Below are the code and all the weights of a small trained network. Each question names an input and a target symbol and asks about switching units off, where a switched-off unit gives its printed mean instead of its output.

import numpy as np


def w(rows, s, z=0):
    codes = np.array(rows[::2]) - 128.0
    scale = np.full(codes.shape[1], s)
    scale[-1] = z or s
    return codes * scale


def norm(h):
    return h / np.sqrt((h * h).mean(-1, keepdims=True) + 1e-5)


def f(y):
    return np.maximum(y, 0)


def softmax(a):
    e = np.exp(a - a.max(-1, keepdims=True))
    return e / e.sum(-1, keepdims=True)


def log_softmax(a):
    a = a - a.max(-1, keepdims=True)
    return a - np.log(np.exp(a).sum(-1, keepdims=True))


def net(x, mask):
    ids = ['ΔΘΞΦΨΩεζλμπ'.index(c) for c in x.split()]
    T = len(ids)
    res = E[ids] + P[:T]
    r = norm(res)
    for j in range(2):
        rows = slice(2 * j, 2 * j + 2)
        q, k, v = (r @ M[0][rows].T for M in (Q, K, V))
        z = softmax(np.where(np.tri(T) > 0, q @ k.T / 2**0.5, -1e9)) @ v
        o = O[0][rows]
        res = res + np.where(mask[j], z, o[:, -1]) @ o[:, :-1]
    y = f(norm(res) @ A[0][:, :-1].T + A[0][:, -1])
    res = res + np.where(mask[2:26], y, B[0][:, -1]) @ B[0][:, :-1]
    return log_softmax(norm(res)[-1] @ U[:, :-1].T + U[:, -1])


Q, K, V, O, A, B = {}, {}, {}, {}, {}, {}
E = w([
[174,106,77],'Δ',
[129,99,94],'Θ',
[153,161,7],'Ξ',
[120,130,178],'Φ',
[134,142,118],'Ψ',
[138,111,129],'Ω',
[96,119,253],'ε',
[133,186,96],'ζ',
[98,118,207],'λ',
[169,100,104],'μ',
[4,107,136],'π',
],0.016)
P = w([
[130,143,171],'0',
[168,143,35],'1',
[50,250,15],'2',
[160,21,108],'3',
[193,129,84],'4',
[114,218,99],'5',
],0.017)
Q[0] = w([
[102,205,126],'h0',
[133,57,139],'h0',
[136,36,157],'h1',
[2,200,101],'h1',
],0.014)
K[0] = w([
[115,80,82],'h0',
[84,206,108],'h0',
[159,175,243],'h1',
[7,107,119],'h1',
],0.016)
V[0] = w([
[114,95,140],'h0',
[96,171,161],'h0',
[129,154,107],'h1',
[168,252,114],'h1',
],0.012)
O[0] = w([
[121,127,147,83],'h0',
[81,86,139,114],'h0',
[111,107,178,252],'h1',
[233,145,255,245],'h1',
],0.01,0.0012)
A[0] = w([
[156,166,56,65],'n0',
[134,189,77,153],'n1',
[102,185,93,194],'n2',
[99,174,175,125],'n3',
[117,53,122,191],'n4',
[175,96,115,108],'n5',
[190,44,37,27],'n6',
[180,106,126,144],'n7',
[115,157,110,161],'n8',
[164,96,121,93],'n9',
[167,248,146,59],'n10',
[95,96,146,103],'n11',
[81,105,235,176],'n12',
[143,191,123,41],'n13',
[132,146,185,136],'n14',
[159,101,116,98],'n15',
[88,146,161,176],'n16',
[170,63,135,50],'n17',
[179,84,99,89],'n18',
[81,110,42,82],'n19',
[129,66,114,146],'n20',
[135,38,121,4],'n21',
[34,92,183,110],'n22',
[153,121,155,128],'n23',
],0.017,0.012)
B[0] = w([
[143,77,172,160],'n0',
[126,162,89,219],'n1',
[86,157,143,245],'n2',
[134,115,97,161],'n3',
[114,166,166,194],'n4',
[133,83,135,156],'n5',
[123,7,173,157],'n6',
[97,127,130,176],'n7',
[113,151,130,187],'n8',
[169,130,131,141],'n9',
[88,145,147,183],'n10',
[141,80,155,141],'n11',
[99,94,156,189],'n12',
[175,171,210,136],'n13',
[110,146,85,159],'n14',
[166,126,112,140],'n15',
[158,108,87,187],'n16',
[51,149,190,138],'n17',
[152,84,122,153],'n18',
[130,170,79,192],'n19',
[115,135,170,164],'n20',
[156,25,87,135],'n21',
[221,101,129,178],'n22',
[120,142,111,152],'n23',
],0.016,0.011)
U = w([
[158,119,119,143],'Δ',
[146,110,117,135],'Θ',
[180,99,39,106],'Ξ',
[168,177,240,1],'Φ',
[226,175,118,202],'Ψ',
[158,131,126,154],'Ω',
[18,88,130,45],'ε',
[153,192,180,190],'ζ',
[61,153,217,21],'λ',
[149,138,136,202],'μ',
[77,131,5,150],'π',
],0.019,0.0046)

Each question gives the input, a string of symbols that net reads in full, and the target symbol t.
The units are the heads (2 rows each of Q, K, V and O) and the neurons (one row each of A and B). Each row of codes is followed by its name. A weight is (code - 128) times the scale printed after its matrix; where a second scale follows, it is the last column's (O, A, B and U).
mask holds one flag per unit, heads first, then neurons. A switched-off unit (its flag False) gives its mean, the last column of its rows in O or B, instead of its output. The means were averaged over made-up inputs and are rounded, as every weight is.
A unit's drop is (log p(t) with every unit on - log p(t) with that unit switched off) / (log p(t) with every unit on - log p(t) with every unit switched off).
The circuit of an input: a set's keep is (log p(t) with only the set's units on - log p(t) with every unit switched off) / (log p(t) with every unit on - log p(t) with every unit switched off). Starting from the 12 units with the biggest drops (on a tie, the unit counted first), units are removed one at a time, each time the one whose removal leaves the highest keep (on an exact tie, the one counted first), for as long as the keep stays at least 0.8.
circuit, biggest first: the units of the circuit, biggest drop first
unit that matters most: the unit with the biggest drop
top k neurons: the k neurons with the biggest drops, biggest first
heads that matter: for each layer, one digit per head in row order, 1 if its drop is at least 0.15 and else 0, layers parted by /
drop of u: that unit's drop, to one decimal
input Ψ ζ Ξ, target ζ: heads that matter -> 01
input π ε Φ ζ π Φ, target π: heads that matter -> 01
input Ψ μ ζ Ψ, target λ: circuit, biggest first -> n17
input Ψ π π ζ, target Φ: heads that matter -> 01
input Ψ Ξ Δ Δ ε, target ε: heads that matter -> 00
input ζ π π Ω, target Φ: heads that matter -> 01
input π ε λ, target π: heads that matter -> 00
input Θ ε Ψ μ ζ, target ζ: heads that matter -> 00
input π π π Ω π Ω, target π: heads that matter -> 01
input Ψ π Ψ ζ ζ, target ζ: heads that matter -> 10
input Ψ π Θ Ψ, target λ: heads that matter -> 01
input π π ε ζ, target ε: circuit, biggest first -> n6, h1, n4
input Δ Φ Φ, target ζ: heads that matter -> 11
input Ψ ζ Ω, target ζ: heads that matter -> 01
input ζ λ Ξ μ, target Φ: unit that matters most -> h1
input Ω π ε, target π: heads that matter -> 00
input π Θ π Ψ, target ε: top 4 neurons -> n6, n4, n20, n16
input π π ζ ζ, target ε: top 3 neurons -> n6, n22, n4
input π π π μ, target ε: top 2 neurons -> n6, n4
input ζ Ψ Δ, target ζ: circuit, biggest first -> h1
input λ λ π π π Ψ, target π: drop of h1 -> 1.3
input Ω Θ π π π ζ, target π: drop of h1 -> 1.6
input Ψ μ π π ε, target ε: drop of n22 -> 0.2
